Look-ups in named tables: a row name and a column name give one cell, copied from the table.

tomado =
         fimizir   dabav    lili    lono     sel    daf  kezosoz     kiv   navaf
nidavog    3.178   2.072  -1.980  -0.906   0.545  5.891    1.001   0.125   2.902
nov        0.687   6.350   3.249   2.668  -0.180  0.657   -0.406   6.614  -1.511
gaz        3.285   0.064   3.134  -3.498  -1.692  3.149   -0.297  -1.151   1.662
nog        3.672  -1.110   2.641  -5.554   2.988  4.623    4.040  -4.479   5.407

nog, lono -> -5.554
nov, navaf -> -1.511
gaz, navaf -> 1.662
gaz, kezosoz -> -0.297
nidavog, sel -> 0.545
nog, fimizir -> 3.672
gaz, sel -> -1.692
nog, sel -> 2.988
nidavog, fimizir -> 3.178
nov, daf -> 0.657
nov, kiv -> 6.614
nidavog, daf -> 5.891
nidavog, lono -> -0.906
nidavog, dabav -> 2.072
nog, lili -> 2.641
nov, lili -> 3.249

finegu:
,dore,gitu,zini,pav,vipip,fafuso,vugekud,foro,ketegul,sirugu
tamat,5.8,7.0,9.6,8.4,7.0,8.2,4.2,3.4,8.6,3.0
riv,8.6,5.8,4.9,5.8,8.9,2.6,7.6,9.3,9.2,6.5
sus,2.7,6.1,7.6,3.5,3.0,6.4,3.1,2.6,7.4,6.2
lobepop,3.5,4.2,8.1,4.4,8.2,6.8,8.6,6.9,2.7,2.4
rem,2.3,9.2,9.4,2.9,5.1,4.0,7.7,6.1,2.4,8.2
kur,7.8,8.7,9.8,9.5,9.8,2.5,5.9,2.4,6.7,9.7
mus,5.5,6.9,6.5,7.3,4.5,2.9,8.5,4.8,8.6,7.3
kog,3.4,5.2,9.7,5.9,9.7,7.7,6.2,9.0,2.4,5.5

gitu of lobepop is 4.2
gitu of mus is 6.9
vipip of riv is 8.9
vugekud of kog is 6.2
ketegul of rem is 2.4
zini of mus is 6.5
foro of riv is 9.3
dore of sus is 2.7
gitu of tamat is 7.0
foro of tamat is 3.4
fafuso of kog is 7.7
fafuso of tamat is 8.2
dore of tamat is 5.8
gitu of sus is 6.1

sud =
,tumobol,gagore,kan,kal,debeno
tupip,6.3,-2.2,-9.8,-0.1,3.2
sut,2.6,-0.5,0.8,3.5,-6.1
sosu,3.0,1.0,-0.8,-0.2,2.8
buv,-2.0,7.3,5.7,1.6,1.3
gul,0.7,1.9,4.1,5.8,7.0
kekava,2.3,1.4,-3.3,1.6,-0.3
veka,-3.2,9.6,5.4,-1.6,-2.3
bitak,-0.5,3.2,6.7,2.3,1.1
bevose,2.6,2.6,0.0,0.1,3.5
tam,-0.4,-1.0,-2.5,3.2,0.4

kekava, debeno -> -0.3
sut, kal -> 3.5
veka, debeno -> -2.3
gul, debeno -> 7.0
bitak, kal -> 2.3
sosu, kan -> -0.8

Table nalezib
|  | rizu | zut | surir | topof | mal | norodiv | gekuz | bural | tivu |
|---|---|---|---|---|---|---|---|---|---|
| zos | 91 | 135 | 11 | 84 | 59 | 75 | 191 | 94 | 63 |
| dip | 93 | 134 | 15 | 87 | 63 | 75 | 188 | 92 | 65 |
| podumo | 87 | 135 | 7 | 82 | 57 | 75 | 193 | 95 | 62 |
| ledin | 96 | 133 | 21 | 88 | 66 | 74 | 185 | 91 | 66 |
| ninozi | 86 | 136 | 4 | 82 | 55 | 75 | 195 | 95 | 61 |
| mas | 95 | 134 | 18 | 88 | 64 | 74 | 187 | 93 | 66 |

What is the surir of ledin in nalezib?
21
What is the gekuz of mas in nalezib?
187
What is the rizu of dip in nalezib?
93
What is the bural of zos in nalezib?
94
What is the bural of mas in nalezib?
93
What is the zut of dip in nalezib?
134
What is the gekuz of podumo in nalezib?
193

Table kamegum
         nogin  femukam     fek     mot  zalumo     zer  godono
fepe    54.222   22.041  17.116  22.736  79.761  53.778  57.619
mup     38.222    8.490  55.810  50.176  64.007  35.868  17.367
molo    64.310   54.109  30.797  15.509  13.177  23.740  46.416
kopave  73.770   34.919  48.849  30.229  46.753  31.250  38.999
pena    44.324   15.217  28.633  34.146  77.171  49.801  42.894
pov     16.440    2.706  58.964  57.108  51.955  30.324   2.024

femukam of pov is 2.706
zalumo of pena is 77.171
femukam of mup is 8.490
zer of kopave is 31.250
femukam of kopave is 34.919
zalumo of kopave is 46.753
godono of pena is 42.894
femukam of pena is 15.217
godono of molo is 46.416
Row with the largest godono: fepe

Table lan
fields: molu, vozife
siv: [0.510, 0.322]
romidob: [0.479, 0.561]
mizokit: [0.475, 0.560]
pavadut: [0.513, 0.947]
tetobo: [0.760, 0.402]
mot: [0.520, 0.693]
ludege: [0.454, 0.483]
tinatiz: [0.442, 0.438]
lato: [0.684, 0.441]
rotugu: [0.446, 0.172]

mot, vozife -> 0.693
tetobo, molu -> 0.760
romidob, molu -> 0.479
tinatiz, molu -> 0.442
tetobo, vozife -> 0.402
siv, vozife -> 0.322
ludege, vozife -> 0.483
mot, molu -> 0.520
lato, vozife -> 0.441
rotugu, vozife -> 0.172
mizokit, molu -> 0.475
tinatiz, vozife -> 0.438
romidob, vozife -> 0.561
lato, molu -> 0.684
ludege, molu -> 0.454
rotugu, molu -> 0.446
pavadut, molu -> 0.513
pavadut, vozife -> 0.947
mizokit, vozife -> 0.560
Which row has the largest vozife? pavadut

Table dimi
	fik	banil
bege	121	174
ruv	136	152
nobi	141	141
nuv	129	95
fif	136	182
ladon	151	172
luf	186	44
buvo	170	106
betagot	102	92
fof	131	131
gurevu	164	162
muniku	170	132
gub	206	62

nuv, fik: 129
muniku, fik: 170
gub, banil: 62
gurevu, fik: 164
ladon, banil: 172
nuv, banil: 95
nobi, fik: 141
gurevu, banil: 162
gub, fik: 206
ruv, fik: 136

bur
columns: nov, mol, bitimu, biz, voni
vusem: [54078, 51063, 64573, 51709, 43429]
mez: [54447, 66762, 41902, 54160, 49298]
sutemuv: [44947, 49515, 48836, 48357, 69650]
nad: [46583, 33652, 55293, 44704, 57588]
fuze: [44855, 46990, 43040, 48977, 61995]
tus: [58043, 21100, 55175, 62599, 95864]
safiro: [56632, 37716, 64614, 50347, 23996]
dav: [40926, 63774, 49884, 36365, 33781]

safiro, bitimu => 64614
dav, biz => 36365
fuze, nov => 44855
nad, biz => 44704
tus, biz => 62599
mez, voni => 49298
mez, mol => 66762
safiro, nov => 56632

mog =
         pimufol   bof
tuz         75.6   4.4
kasibu      98.3  55.5
disakes     47.8  84.2
kito        37.9  88.9
rekeni      81.5  63.5
zefozin     24.8  87.4

What is the bof of zefozin in mog?
87.4
What is the pimufol of zefozin in mog?
24.8
What is the bof of kito in mog?
88.9
What is the pimufol of kito in mog?
37.9
What is the bof of disakes in mog?
84.2
What is the pimufol of disakes in mog?
47.8
What is the bof of rekeni in mog?
63.5
What is the pimufol of rekeni in mog?
81.5
What is the pimufol of kasibu in mog?
98.3
What is the bof of tuz in mog?
4.4
What is the bof of kasibu in mog?
55.5
What is the pimufol of tuz in mog?
75.6
Which row has the largest bof? kito

